Here is a tiny trained network, its code and every weight. The questions are about switching its units off for an input and a class, where a switched-off unit gives its printed mean instead of its output.

import numpy as np


def w(rows, s, z=0):
    codes = np.array(rows[::2]) - 128.0
    scale = np.full(codes.shape[1], s)
    scale[-1] = z or s
    return codes * scale


def f(y):
    return y / 2 * (1 + np.tanh(0.7978845608 * (y + 0.044715 * y**3)))


def log_softmax(a):
    a = a - a.max(-1, keepdims=True)
    return a - np.log(np.exp(a).sum(-1, keepdims=True))


def net(x, mask):
    res = np.array(x, float).reshape(1, 3) / 4 @ E
    y = f(res @ A[0][:, :-1].T + A[0][:, -1])
    res = res + np.where(mask, y, B[0][:, -1]) @ B[0][:, :-1]
    return log_softmax(res[-1] @ U[:, :-1].T + U[:, -1])


A, B = {}, {}
E = w([
[131,178,123,112,25,64,59,171],'x0',
[124,247,118,126,180,53,163,89],'x1',
[95,144,87,124,186,132,69,238],'x2',
],0.011)
A[0] = w([
[137,113,163,124,87,130,152,81,77],'N0',
[135,149,121,115,18,103,114,145,100],'N1',
[145,116,144,123,73,132,142,32,117],'N2',
[124,95,116,109,167,135,152,113,185],'N3',
[131,194,121,129,155,100,140,102,74],'N4',
[137,121,129,140,92,120,146,83,72],'N5',
[122,121,115,126,91,134,142,84,81],'N6',
[136,161,153,111,100,137,75,119,94],'N7',
[136,137,127,173,64,98,129,163,91],'N8',
[129,190,141,106,169,106,130,100,70],'N9',
[120,133,128,131,175,121,122,211,70],'N10',
[135,95,136,118,119,140,120,138,71],'N11',
[126,133,123,124,181,147,93,216,86],'N12',
[133,76,120,176,185,117,125,94,80],'N13',
[128,131,141,133,119,136,121,137,250],'N14',
[128,180,134,140,140,105,145,96,125],'N15',
[128,2,135,124,61,172,116,157,81],'N16',
[134,97,140,101,203,182,158,100,54],'N17',
],0.018,0.014)
B[0] = w([
[127,64,79,112,118,171,111,79,174],'N0',
[100,112,196,101,101,163,113,194,231],'N1',
[136,53,65,134,111,63,130,113,226],'N2',
[143,134,168,147,85,108,115,178,211],'N3',
[148,162,159,126,186,176,145,60,193],'N4',
[62,106,87,78,147,110,145,102,159],'N5',
[98,87,113,102,143,153,130,81,151],'N6',
[95,118,141,107,108,197,138,138,161],'N7',
[74,108,171,110,148,165,159,144,177],'N8',
[127,196,99,77,139,177,122,105,186],'N9',
[82,64,80,107,125,124,167,61,186],'N10',
[122,136,142,61,112,193,179,51,139],'N11',
[128,48,63,103,119,104,109,88,213],'N12',
[49,137,162,112,115,158,145,161,172],'N13',
[218,128,156,185,117,35,126,171,235],'N14',
[130,189,99,126,175,124,110,135,201],'N15',
[139,251,100,114,211,144,128,86,251],'N16',
[92,93,202,63,119,187,111,180,205],'N17',
],0.028,0.015)
U = w([
[169,238,96,81,254,148,113,95,94],'0',
[111,40,38,88,172,91,113,94,139],'1',
[75,114,202,80,162,178,109,222,99],'2',
[249,165,133,175,154,32,102,195,255],'3',
[54,119,112,220,84,178,136,80,56],'4',
[142,156,79,206,95,176,158,121,62],'5',
],0.0086,0.0073)

Each question gives the input, the list of numbers given to net, and the class t.
The units are the neurons (one row each of A and B). Each row of codes is followed by its name. A weight is (code - 128) times the scale printed after its matrix; where a second scale follows, it is the last column's (A, B and U).
mask holds one flag per neuron, in row order. A switched-off neuron (its flag False) gives its mean, the last column of its row in B, instead of its output. The means were averaged over made-up inputs and are rounded, as every weight is.
A unit's drop is (log p(t) with every unit on - log p(t) with that unit switched off) / (log p(t) with every unit on - log p(t) with every unit switched off).
The circuit of an input: a set's keep is (log p(t) with only the set's units on - log p(t) with every unit switched off) / (log p(t) with every unit on - log p(t) with every unit switched off). Starting from the 12 units with the biggest drops (on a tie, the unit counted first), units are removed one at a time, each time the one whose removal leaves the highest keep (on an exact tie, the one counted first), for as long as the keep stays at least 0.8.
circuit, biggest first: the units of the circuit, biggest drop first
most important unit: the unit with the biggest drop
top k neurons: the k neurons with the biggest drops, biggest first
drop when u is switched off: that unit's drop, to one decimal
input [1,-5,2], class 0: circuit, biggest first -> [N16]
input [-2,4,-5], class 1: top 2 neurons -> [N16 N2]
input [-8,7,7], class 2: top 3 neurons -> [N17 N16 N2]
input [0,4,5], class 1: top 3 neurons -> [N16 N12 N10]
input [8,5,7], class 2: top 2 neurons -> [N1 N2]
input [7,-5,8], class 1: top 2 neurons -> [N12 N10]
input [-7,5,0], class 2: top 2 neurons -> [N17 N16]
input [-4,2,2], class 2: top 3 neurons -> [N2 N16 N17]
input [7,4,-7], class 1: top 4 neurons -> [N2 N0 N17 N5]
input [-1,-7,-7], class 0: top 3 neurons -> [N16 N12 N10]
input [-7,-1,-6], class 2: top 4 neurons -> [N17 N13 N12 N3]
input [2,2,-3], class 3: top 2 neurons -> [N12 N10]
input [3,-1,-3], class 3: top 3 neurons -> [N17 N12 N10]
input [-6,3,8], class 1: most important unit -> N12
input [-1,-6,-6], class 0: top 3 neurons -> [N16 N12 N10]
input [2,-6,6], class 0: top 2 neurons -> [N16 N2]
input [1,-5,7], class 1: top 2 neurons -> [N12 N10]
input [-4,-8,6], class 0: drop when N16 is switched off -> 6.2
input [0,-7,-4], class 0: drop when N16 is switched off -> 4.6
input [-5,1,-7], class 1: most important unit -> N2
input [4,-8,6], class 0: drop when N16 is switched off -> 4.9
input [-8,-1,-3], class 2: drop when N6 is switched off -> 0.0
